Rows, each with the tier of its hidden value:
In the rows, 128 means zero.
[129 117 119 147 133 161 127 139 129 133 128 126  89 123 139 119 116] : J632
[ 98 154 135 116 106 115 140  96 131 121 152 129 150 138 143 123 133] : J105
[162 113 114 150 183 147 134 106 129 144 150 129 116 130  52 127 132] : J150
[113 165 126 108 152  84 122 141 128 144 133 130 148 118 116 131 144] : J632
[126 130 128 138  79 154 131 216 131 120 144 135  93 124 163 118 108] : J632
[136 117 127 137 139 146 133 103 129 120 132 128 123 133 130 123 118] : J150
[114 122 125 140  98 148 125  87 129 119 133 131 118 130 138 120 121] : J105
[ 97  91 167 137 134 168 145 255 126  95 121 127  89 131 255 127 126] : J150
[ 91 139 136 116  66 122 126  52 127 131  94 120 151 131 158 123 132] : J881
[121 134 116 128  90 138 120  12 128 139 117 124 136 130 107 124 127] : J150
[ 97 110 132 120 151 122 126 144 125 129 120 125 148 130 137 136 137] : J881
[119 125 120 139 109 144 127 114 130 127 140 134 112 128 144 120 121] : J105
[172 118  93 154 128 155 124   1 130 139 146 128 138 131  16 116 114] : J150
[157 112 113 149 151 157 115 138 130 135 164 129  97 123  78 129 114] : J632
[178 147 108 151  51 165 134  66 132 130 151 131 118 133  45 111 104] : J632
[116 133 133 136 120 145 139 216 131 121 143 136  97 129 162 115 119] : J632
[125  98 134 125  66 150 120  85 124 112  99 122 134 127 161 132 128] : J881
[121 118 138 133 158 140 133 210 127 124 142 130 105 125 121 131 134] : J150
[ 82 144 133 112 135 114 135 187 128 129 128 132 142 125 111 131 130] : J632
[142 109 122 138 164 137 128 181 130 128 158 133 112 126 100 128 128] : J105
[163  88 119 145 136 151 122 127 126 136 128 131 126 127  93 132 126] : J881
[160 112 115 131  91 141 121  13 127 137 111 121 134 130  88 133 126] : J881
[135 121 118 125 145 127 127  44 126 140 119 123 142 130  75 141 130] : J881
[138 125 139 129 126 142 136  52 127 125 109 121 145 135 137 122 123] : J881
[ 98 124 126 119 119 119 117 125 126 134 123 132 140 126 125 131 141] : J150
[103 131 137 121 159 109 136 215 128 131 149 136 135 124 123 132 134] : J105
[126 120 107 145  90 150 121   3 131 130 135 127 128 128 100 117 118] : J105
[108 120 145 124 174 122 128 255 129 125 147 136 124 125 171 134 131] : J105
[151 101 127 152 190 149 138 190 128 133 140 128 113 131 101 128 133] : J150
[141  96 131 148 125 170 133 185 128 118 136 126  97 131 179 127 116] : J150
[ 86 136 121 116  86 100 114  27 127 133 109 122 162 123 135 128 131] : J150
[139 122 124 137 154 144 135 215 130 128 146 134  92 126 126 128 124] : J150
[117 124 127 137 104 159 131 184 131 122 135 135  93 125 153 117 120] : J632
[154 125 111 141  90 144 116   1 128 137 114 127 134 128  69 124 129] : J150
[103 145 127 126 175 100 132 175 129 139 151 135 142 123  92 126 133] : J632
[109 138 140 126 123 122 131 246 129 121 150 137 109 125 157 130 132] : J632
[ 91 130 128 116 115 108 115  47 126 134 110 124 154 122 142 132 143] : J150
[146 117 121 125 116 117 123  15 125 140 111 119 172 129  76 138 136] : J881
[112 128 138 131 149 136 139 227 130 123 136 135  98 129 162 122 123] : J105
[ 90 130 128 118 100 114 113  77 127 133 121 128 140 123 152 129 138] : J105
[117 103 132 139 141 143 126 191 128 121 124 126 103 124 165 130 126] : J150
[128 151 111 115 136  95 128  18 128 150 115 132 166 131  45 132 143] : J881
[116 120 117 150 102 156 126 148 131 129 137 131 108 127 144 120 114] : J632
[123 108 129 137  95 161 134  44 127 119 101 113 135 137 141 117 113] : J150
[116 123 126 137 139 142 128 196 130 125 151 132 108 124 136 121 127] : J105
[133 116 143 114 146 112 139 156 124 124 105 127 154 137 149 139 145] : J881
[171  82 126 147 179 150 126 128 126 133 126 123 103 124 119 133 126] : J150
[106 121 130 116 140 111 128 207 127 134 134 134 142 126 138 129 135] : J105
[118 139 126 127 124 113 132 193 131 125 144 136 116 123 122 120 127] : J632
[131 134 132 118 180  99 135 188 128 137 149 137 142 123 111 138 140] : J150
[162 148  93 127 193  76 120  77 133 157 193 146 156 118   4 133 145] : J632
[144 117 101 150 128 149 123  12 130 137 138 129 136 127  66 119 120] : J150
[117 123 134 124 144 119 132 218 129 123 156 137 117 126 144 129 131] : J632

Part 2:
[200 158  83 149 154  96 114 130 133  97 132  99 166 134 110 111 143 159
  98 134 132 222 125 115 102 182  80 120 105 104 185  37 130 141  45] : J897
[142 142  88 153 122 110 125 197 133  99 124 103 183 107 115  94 112 136
 125 122 104 157 109 128  94 160  50 130 105  64 136  88 134 110  73] : J196
[146 132  86 149 146 117 125 153 133 110 104 111 152 130 105 101 118 131
 131 121 151 171 106 136 102 158  77 132  79  57 120 124 134 104  61] : J196
[147 105 133 131  75 140 142 154 111 139 178 111 128 107 122 137 125  94
 131 108  92 134 111 128  89 112  79 103 155 158 255  57 123  94 134] : J494
[168 141 124 145 144 105 115 152 132  97 132 125 148 132 136 112 116 152
 126 124 133 164 115 145 114 152 120 117 115  79 105 106 128 116 105] : J945
[132 137 130 135 131 101 124 144 137 119 124 143 151 105 125 116 118 142
 119 118 141 155 119 133 110 130 116 109 149  89 107 135 124 140 131] : J494
[139 140 126 139 130 112 127 148 138 112 117 141 149 123 138 122 109 143
 135 123 145 147 121 133 120 137 112 118 122 112  82 122 133 121  99] : J945
[173 127  90 161 152  86 113 181 133  89 115 107 166 131 102 142 114 135
 104 120 129 164 113 131  92 161  74 141  78  68 106  83 133 142  58] : J897
[182 124 105 151 154 117 117 132 128 104 123  99 138 146 102 114 127 112
 118 125 164 152 113 131 117 143 107 146  63  88 103  89 127 121  82] : J897
[140 150  84 139 159 141 123 127 124 126 109 110 143 158  84 106 128 120
 132 138 204 167 103 139 127 154 127 139  27  76 116 125 137  62  68] : J494
[178 102  81 150 146 112 123 165 124  99 117 112 164 148 108 109 120 138
 123 117 139 156 113 127  98 159  78 145  77  75 122  91 133 115  83] : J945
[185 142 120 143 121 100 125 136 117 109 145  99 156 105 102 113 117  96
 101 110 158 183 101 123  87 132  77 107  99  73 183  64 115 120  86] : J897
[174 147 125 140 147 104 122 136 134 104 132 116 153 124 104 111 111 119
 117 118 174 157 108 143 106 137 108 108  81  57 114 103 123 113  86] : J945
[179 171  70 149 134 109 107 166 134 108 129  93 179 128 126  93 137 150
 111 144  96 202 119 128 107 190  65 137  93  86 149  60 137 125  70] : J494
[164 160  84 142 167 115 112 137 135 109  98 104 162 138 104  93 127 153
 123 140 177 203 105 144 124 170 116 130  50  55  75 137 135 105  65] : J196
[171 131 112 143 141 116 113 139 128 115 130 121 141 149 122 118 128 115
 121 131 157 150 116 131 122 144 110 146  96  96 101  87 131 129  88] : J897
[166 109  80 149 137 119 121 191 122  94 117 110 158 147 118 107 121 144
 132 126 105 152 122 122 105 140  89 162 115  95 142  86 137 114  90] : J494
[191 166  72 154 147  90 108 140 135 106 115  99 179 115 123  88 135 156
 105 139 136 230 116 128 102 191  68 128  94  57 143  72 134 138  58] : J494
[173 111  94 148 145 114 121 153 124 100 119 104 143 154  90 113 122 116
 121 119 159 162 109 131 107 147  94 143  52  75 144  82 132 120  73] : J897
[129 118  94 142 144 140 125 152 123 113 113 123 139 154 112 110 128 136
 142 132 157 160 112 129 133 162 116 156  15  83  95 121 140  79  79] : J196
[143 155 129 140 174 109 117 119 141 100 108 147 135 152 122 116 119 147
 127 138 197 138 124 147 148 141 171 128  68  81   1 166 132 118 106] : J945
[172 136 128 141 135 112 121 140 127 108 141 111 149 133 124 120 119 117
 128 121 146 148 112 144 110 141 126 120  92  87 130 104 126  97 114] : J945
[203 156  91 143 157 103 120 110 128 134 133 103 172 131 101 108 148 138
 100 129 174 223 120 122 107 173  92 107  85 124 210  63 125 117  37] : J897
[191 144  85 144 166 106 116 113 127 127 126 104 155 152 104 108 147 157
 112 132 178 221 125 128 116 175  97 118  53 112 173  77 134  70  45] : J897
[180 126  91 160 164  80 108 160 134  78 113 113 158 138 129  90 115 152
 103 128 116 167 119 129 108 166  84 151  96  74  56 101 136 149  71] : J945
[149 141  89 140 183 122 121 141 139 105  91 126 159 159  95 100 120 144
 130 135 197 164 107 137 145 150 137 142  49  52  53 153 140  78  61] : J196
[172 157  74 157 141 108 102 175 141  97 105 108 168 142 139 100 134 170
 127 140  91 205 116 126 128 189  88 144  95  81 113  95 140 131  61] : J196
[134 122  87 142 136 136 129 156 126 115 116 105 156 146  99 110 122 130
 136 124 140 170 114 131 120 148  95 145  48  73 134 103 138  85  79] : J196
[172 155  87 142 152 132 108 136 132 110 113 111 146 163 121 101 148 151
 129 154 120 184 124 120 155 194 125 169  77 118 109 107 143 100  34] : J196
[199 153  90 143 163  99 117 111 129 124 137  93 158 143 110 103 149 157
 100 131 155 209 120 118 118 186  94 124  60 112 213  65 130 112  39] : J897
[142 150  82 146 154 122 117 152 130 107 109 106 157 142 103  86 126 144
 123 136 143 187 100 133 133 162  98 145  81  74 116 108 139  92  61] : J196
[189 150  86 137 146 139 117 102 120 127 136  90 153 161  97 105 155 116
 119 139 168 214 114 126 124 165 100 137  45 112 195  66 131  93  47] : J945
[173 144 107 145 156  97 110 145 135  98 121 112 151 134 133 112 118 145
 122 125 143 144 113 135 111 156 105 124  95  74  66  97 123 123  93] : J945
